Each row has a class, written as a number after it.
[-107   50  -39  -10  -36   -3    3  -29  -15  -26  -70    5  -73   19
   72  -47   -4   -8   32   63  -13  -50  -74   50  -16   54  -40  -16
   59  -33   15   45  -26   56  -41  -39  -10  -37]  7
[ -36    5   54  -40  -39   -7   -5  -51   38   19 -130   28  -93  -40
   -9  -89  -96  -16   50  -42   -2  -84  -17  108  -36  -36   36   22
   67  185   24  148  -32   55 -208  -43   62  -74]  6
[ 87  15   4 -32 -47  77  56  56  -9  10  56  32  52  34 -16 -56 -60 -13
   1  43 -27  98 -57 -15 -28  -8 -40 -25   8  29  18  35 -42 -37 -58  27
  72   2]  0
[  5  15   0  19  23 -38 -78  26  26  37  48   6  17 -14 -31   2  19  20
 -47  19  12  19 134 -90 -18 -11  36  52 -45  17  46   2 -36 -21  55  70
 -49  41]  5
[  -5   52 -114  175  114  -59  -26  297 -201  360  -65 -151 -119    9
   37  -63  113   23  -56  -43 -190  198 -170 -108   42 -125 -258  -92
   18  -74   52  -90 -120  140 -135  -52   20   80]  0
[ -87  -17  -86   57   70  -86   -4  -84   33   52  -76  -43  -42   69
   92   63   53   14   37   -9  -19 -116 -156  165   -8  -87   47  -50
  -26  -17  -78  -11   32   44   63  -72  -37  -95]  6
[ 46 -15  53   9 -17  26 -11 -18 -19  17  52  25  41  26 -34  -7  -5   5
  15  -2  -4  -7 -22 -42  -8 -26 -11  11 -22  18  17 -18  28 -12 -17  -6
  26  20]  6
[100 -12  57  17  51  -7   8  14  29 -41  10 -56  44  15 -27   3 -16  -6
 -30  16  -8  29  76   5  25 -37  44  14 -15 -79 -17 -10  48 -47  70  26
  13   4]  4
[ 30 -62  35  37  39 -14 -10  17 -11 -21  31 -22   0  16  33 -30 -28 -12
  -7  13 -40 -22  43  17  -5 -12 -12  18  12 -24   3  -3  77  -6  44   1
   6 -23]  6
[ 60  66 172  -5 -49 -71 102  74 -58 -21  -1 163 -26  26 -23 -53  42  -3
  -1 -34 111  22 155 -32  67  93 -18   4   4  74 189  59 -65  44 -97  38
  99  46]  5
[  9 -38 -19  14  90 -68 -37  20  -7  54   5 -33  22  22  51  31   7  49
 -16 -34 -24   8  69  30   3 -58  19  10 -69   6  17 -33  44 -32 130 -12
 -52   8]  3
[-83 -14 -35   6  46  11 -24 -27 -30  11 -13  -5 -39  40  42  -2  29  18
 -23   6  22   6  -7  -5 -16  38 -25 -27   2   7  49   5 -44   2 -29 -13
 -82  -3]  0
[-79 -36  33 -38  -7 -38 -10 -12   9 -61 -61  -9  59 -16  15  15 -24  -9
   0   6   6  32   5 -42   7  71   2  27  20 -46  -1  17   1  -8  15  -3
 -20 -30]  0
[101  17  43  79  52  20 -70  86   3   4  39 -66  18  28   6 -58 -48  17
 -31  -8 -12 -24 119 -58  18 -71  -9   9 -55 -88  17 -41  20   2 123  53
 -37  41]  4
[-46 -16  52 -27  23 -22 -47   8  22  22 -34  -1  36 -32 -25 -23 -11  68
 -17  15  -4 -42  60  10 -49 -25  26 -23   9 -51  -4  34   6   0  76 -31
 -19 -74]  6
[ -58   17   74  -84  164  105   23 -137   49  -48   97   18  222  164
  -92   20  -96   30  -67  -27  134  -93   89 -177   31  -11   47   74
  -45   23  138 -155   38 -137   22   32  -87   89]  7
[ -3  -6  30  32  33   0 -35  11   2  38  19  18  22  15 -24 -17   4  23
 -12  24  -3  -8  42 -59  -3 -31 -11  27  -9 -14  18 -17 -21 -13  19  22
  -8  -5]  6
[120   1  31  36 -17  -4 -18   8 -39  26  58  15  60  39  -4  19  -9 -29
 -26 -12  10 120   2  -2  16 -16  21  46 -83  34  51  40 -21 -11 -30  57
   1  63]  4
[ 28  46  13  30 -40   0 -52 -44 -30  30  31  50 -13 -28 -12 -23  52  13
  33 -39  -2  24  12  -8 -27 -19   0 -36  -4  55 -19  40  19  13 -36  -5
  10   9]  7
[ 134   40  -28  400  -34 -266 -482 -171   72  214  497  -53   -4   89
  478 -360  384 -208  -99  -99   83   60  211   38  -92  -18 -272   43
    8 -375   58 -232  114  127  899   -6 -302  122]  4
[ 189  -48   16   81   39  -20   61  111  -62   58  226  -39  167  -10
  -31   75  -75 -110  -51   66  -27  233   -7 -121  112  -37   61  161
 -148   49  100   24   19  -68   -4   87  -61  118]  0
[  -5  178    8  137  -98   43   36   -4  -63 -140  -61   90 -149   30
   17   19   73  -14   91   76   20  -32 -101    5   60   38  -22  -67
   29  -12   36   54  -63  122 -208   15  -21   42]  7
[-45 -29  13 -28   1  36  45 -43 -56 -33 -33  37  45  15 -20   0 -48  -9
 -13  64   6  18  23 -93   5  79 -28  35  34 -10  61  43   3 -26 -66  28
 -15  24]  2
[ -7   7  28 -42 -44  53  11 -43  36 -20  33  -2  38  -6 -24 -36 -41 -46
 -52  21 -10  54 -17 -32 -14  36  -2  23  33 -66   6  15 -53 -15 -11  14
 -12   9]  4
[ -88   17   21  -28   32   59   -7  -12   28  -43  -27   18   11   -4
  -75  -58  -18  -31  -20   25  -22  -47   95 -141   10    8  -10  -16
   71  -35   57  -29  -52  -14  -32   35  -23   55]  2
[ 36  19  26  11 -57  10 -25  43   5  24  29  42  64   6 -50 -24  14 -17
  -7  -1 -29  50  26  -3  -9 -24  -2  -2   1  31  50  18 -25  -2   0  48
  25  60]  6
[-169  -77  -68  -56  220   -6  -36 -213  -14   59 -238 -142    8   66
  188  220   97  222  140 -122   92 -182 -188  365  -41  -71 -103  -82
   26  -27  -80 -121  263    1   28  -19  -23  -98]  1
[101 -45  53  18  51  18 -36   3 -14  66  70 -26  74  57 -27 -37 -10  18
 -14 -25  47  22  56 -65   1 -61  19  -8 -59  29  49 -17  25 -85  14  20
 -19  11]  0
[-53  -2  49  15   1   6  -8   9   9 -22 -40  43  -2  -9 -39 -20   3  -3
   4  43   5 -26  48 -43  -6 -28   3 -13  18 -29  20  23 -49  22  -8   5
  -7  -3]  6
[ -84 -120   41   77  137  -74  175  124   77  115   94 -122  206   98
   24  235 -264  149 -209  -91   44   64  264   61  124  -64  225  293
 -136  -13  -30 -104  159 -289  252  -37 -192  -15]  1
[-76  13 -28  18  10  -7 -19 -16 -14   7 -42  13 -26   9  28  -8 -10   7
  18 -34  30 -26 -20   7 -12  41 -24 -11 -33  27  13   3 -30  19 -15   4
 -68  46]  3
[ 133 -106  -93 -169 -123   96  180 -170  -37 -310   -4 -160  110 -151
 -119  237 -146  121  -64   92  -33   73 -442  133 -140   69  164  -30
   70   75 -211  105  145   59 -105 -194   18  -82]  2
[ -7 -37   6  28   8   6   5 -37  -9 -48 -35  -4  -1  -4  11  19   3  -5
  27  47  21 -28 -10 -27   7  -7   1  20   7 -64 -17  10  -2  12  53 -23
 -32 -29]  6
[ -96 -147  101  -17   19  -50   79   -8   34 -118  -62  -63  -10   21
  -23  -11  -96   30 -168   41   29 -107  104  -18  -86   81  -23    6
  106 -120   -7  -54   36   -2   21  -36   10  -60]  5
[ 163   60  -58  102  -97  -53 -146  104  -27  186  224  123  -68  -44
   73  -92   75  -62   62  -40 -162  131   10   72  -24  -53   25  -28
  -99  101   28   47  -20   13    7   56   13   81]  4
[  3 -18  35 -16  14  34  36 -30   6 -44  26   5  34  22  -3   3 -37 -22
  11  -6   2 -20 -62  -3  26   7  17 -18   2  -8  -9 -25   9 -17 -41  13
  33   7]  0
[ 13   0  12  15  40  -6   0 -13   6 -24  13 -11  11  15  -2  -1 -16  -3
 -26   3  12  -7   4 -35  15  -1  -4   8  -3 -27  13 -35  -5 -13  20  21
   3  18]  3
[ -56   81 -103   22  209  -38 -263   49   59  209   46   -3    4    8
  165  117  -11  223   45 -190  175  -48  248  126 -118   83   66  -37
 -194   -1  185  -35  -32 -209  214   50 -253  -78]  0
[-38 -35  -4  -6  13 -36  -1  -6 -18 -33 -52  34  50 -15 -32  11 -21  16
 -32  -9   4  14  66 -76  -1  36  -1  31  -3 -20   2  -2 -31   3  68   5
 -30  28]  3
[ 47   9  10  18  14  94  10 -56 -47 -45  29  28  48  16 -37 -14 -61 -33
  47 -36  81 -51  -7 -61  27 -29  39 -17   0  10  52 -30   5 -34 -19 -45
  -9  76]  2
[ 68   8  42 -12  -9  21  25  18  28  -9  31   4  27 -14 -20 -14 -27 -13
  29  26  -8 -12  23  13   2 -36  15 -14   6 -27  43 -12   6 -25   1  14
  26  19]  2
[-37 -46  16 -19   8  17  21 -36 -19 -50 -13   7  19  -1  -5   5 -19  -9
  -7  16  36   2   0 -53  22  50   4  17  23 -29  16  -3 -12  -3 -23  -5
 -32   8]  0
[ 43  20  13  -6  12   8  26   9   2 -20  16   8  39  -9 -37   1 -32 -13
   3  -7 -11  -1  -5 -30  42 -20  10  19   0   1  21 -27   4  -8   6  15
  34  41]  3
[ 11 -27  37  13 -23   9 -44 -33 -17 -28 -16 -28   0 -44 -26 -42  -3 -29
  48 -16  48 -53  12 -63  -4  -4  -3  -8  27  15  53  11  16  24 -27 -30
 -37  30]  2
[-113   18   46  -19    4   26   81  -31   70  -93  -12   63   57   60
  -66  -17 -105  -17   10  -19    6  -81   -8 -107   13   21   43    8
   16   25   18  -14  -14  -17  -13   -9  -27   39]  3
[-33 -32 -33  45  10 -22 -35 -18  15 -72 -72 -43  19 -16  39 -22 -64 -37
  -8  10  10 -27 -31 -29 -18  20 -28  31  73 -69 -15  20 -11  51  62  -1
  -2 -58]  4
[-31 -17   6 -19  17  19   9   3 -37  -2   4  29  73  14 -15   6 -39  13
 -43   9  23  46  26 -56  14  63  -6  31  17 -30  49   8 -23 -29 -21  20
 -23   1]  0
[  87   54   32   35  -18  -21    4   72   72    4   12   -3   17  -55
   79    1  -39   17  -22   23  -77   54  -37   91  -20   19  -27  -11
   46 -145   36  -26  -51   -3   32  114   46  -43]  1
[ 76  29  -4  12 -33   9  -7  -6  14 -19  17 -18   7  -2  13 -21  17 -29
  -7  31 -22  69 -13   5   9  -3 -15  19  12  -4   4  16  -7   6   0  29
  -4  19]  4
[-50 -42  -7  27  61  12 -48 -42  -9  42  37 -20  51  76  26  21 -36  53
   1 -16  58 -40   7 -51 -40 -10 -43  54 -47  34   7 -67  41 -59  82 -42
 -51   0]  4
[-13  10  25 -11  -1  26  26  14  12 -55 -20  11  34 -11 -44  -2 -14 -22
 -19  51  11  22  25 -60  12   0  -8  25  26 -40  15  -6 -38   3 -13  38
  19   9]  1
[-80 -13 -12  23   6 -13 -10   1  -7  31   0  37  13   8  17   8  33  -1
 -53  43  31  -5  67  22  22  -5 -10  32  23 -41  42  -5 -41   8  28  55
 -29 -17]  1
[ 45 -41   1  10  22 -27 -25  25   3 -18   2  -5  87 -28   9  50 -18  27
 -25  13 -42 106  46 -31 -16  24 -15  38   2 -60 -12  -1  10 -33  75  68
   0   1]  0
[-122   20 -114  -43   71   -4  -78  -48  -47  119   25   48  -49  -18
   56   31   31   83 -102   -1    9   21   96   76  -50   78   44   18
  -25   -4   52   14  -73  -43   68  -55 -132  -13]  6
[  65 -120  138  -66   87   92  -17 -105  -62 -180 -151   -1   79  -36
 -163  -69 -194   52  -60  -57  146 -120  203 -377   36  156   36  117
   91  -70  136  -39  -54  -25 -115    9  -95   61]  0
[ 57  44  -1  63 -13  -6  26  17  -7  14  25  23 -15  25  -8  -3  -3 -30
  29 -17 -45  42 -71  60  41 -60  39  12 -13  18 -38  55  -4  50 -33  -6
  40   0]  4
[ -63   28  -93   84  -77  -11  -23  -38  -29  203   66  -19  -65  131
  118   48   86   40   34   20  -33   93 -162  141  -61  -39  -83   32
  -69   69  -24   29   44  -16  -11  -52  -78   41]  6
[  82  163  -73  141   43  -18   33  100  -46   41   12  -85  -14  104
  114  116   39   74   -8   68 -184  150 -183  354  -13 -274  -32 -102
  -51   31 -143   30  157   94   33  -36  113   46]  0
[ 53 -34  37  13  -3  38  13 -51 -16 -13  73   0  54  35 -33  15 -53  -5
 -49  14  -1  27 -19 -26  -1 -11  16  54 -12  20 -10 -15  40 -37 -33  -1
  11  21]  4
[ 24   9  22  -4  -9  26  35 -19  12 -31  14   0  34  19 -28 -27 -24 -24
   4  15  -4 -25 -17  -3  10 -28  15 -13  19   8   8 -11  10 -11 -24  14
  27  27]  7
[-19 -20  11  12   4  -9 -77  22 -23  58  19  20  15 -23  31  -9  44  44
   7 -12  10  -4  44  88 -37 -25 -11 -29 -47  25  16  -1   5   2  51  14
 -39  13]  6
[ 57   5  31  27  -2  22 -35  35   0  20  37   5   6  -1 -35 -41 -12  14
  10  16 -12  12  44 -75  -6 -29   5 -12  -4 -16  28  -7 -16 -25  -8   2
 -17  24]  0
[-25 -12  26  14 -13 -33 -11   0 -12 -50 -64  -5 -55 -44  20 -11  17 -20
  27  35   0  -8   2  -4 -18  10  -3  -8  29 -50  25  66 -32  70 -21 -12
 -15 -32]  5
[ -1  14  -8  18   8 -14 -32  19  -8  24  15  15 -11 -18  13  -8  -1  16
  -6  12   9 -10  57  20 -16 -25  -9  -9 -16 -24  28   9 -19 -12  79 -20
 -14 -15]  3
[-196  -55  -70  -29    4  -37  -46  -43    6    1  -94   -8  -84  -31
   37   32   -4   42    2  -65   32  -72    1   63  -86   74   21  -18
   22   14  -19   23  -23   46  -14  -64 -100  -13]  5
[-12 -13  12  30  17  43   2 -38   3 -26 -22  31  12  44 -34 -10 -40  -9
  31 -10  35 -71 -12 -45   5  -4  17   6  17  -2   9 -20  -6 -19 -30   2
  11  25]  6
[-19   8  -4  32   5 -17  16   3  46  15  37  11 -27  -9  12  -5  18 -12
 -43  26 -50   3 -30  34   7  15  14   0  48 -71 -15  -5 -35  15  -6  40
  -1 -43]  6
[ -3   8  23  -6  12   1  28  -9   3 -62  -5  19  17 -19 -27  12 -20 -22
 -17  20   5   9  13 -62  18   9  25  27  19 -28   7  16 -34  21  -5  28
  31   2]  5
[ 63  24  -5  26 -11   3  11 -14 -36  76  87   2  49  32  41  27  -4  35
  -5  -2  10  36 -82  77   8  -3 -12  17 -58  59  -9 -18  74 -27  -9  15
  10  34]  4
[-87  14 -15   3 -38  20 -11  -2   2  -7   1  54  -3   7 -16 -48 -16 -28
  11   4  18 -17  59 -76  -4  13 -12  14  36   3  37  26 -51  23  10   9
 -24  28]  7
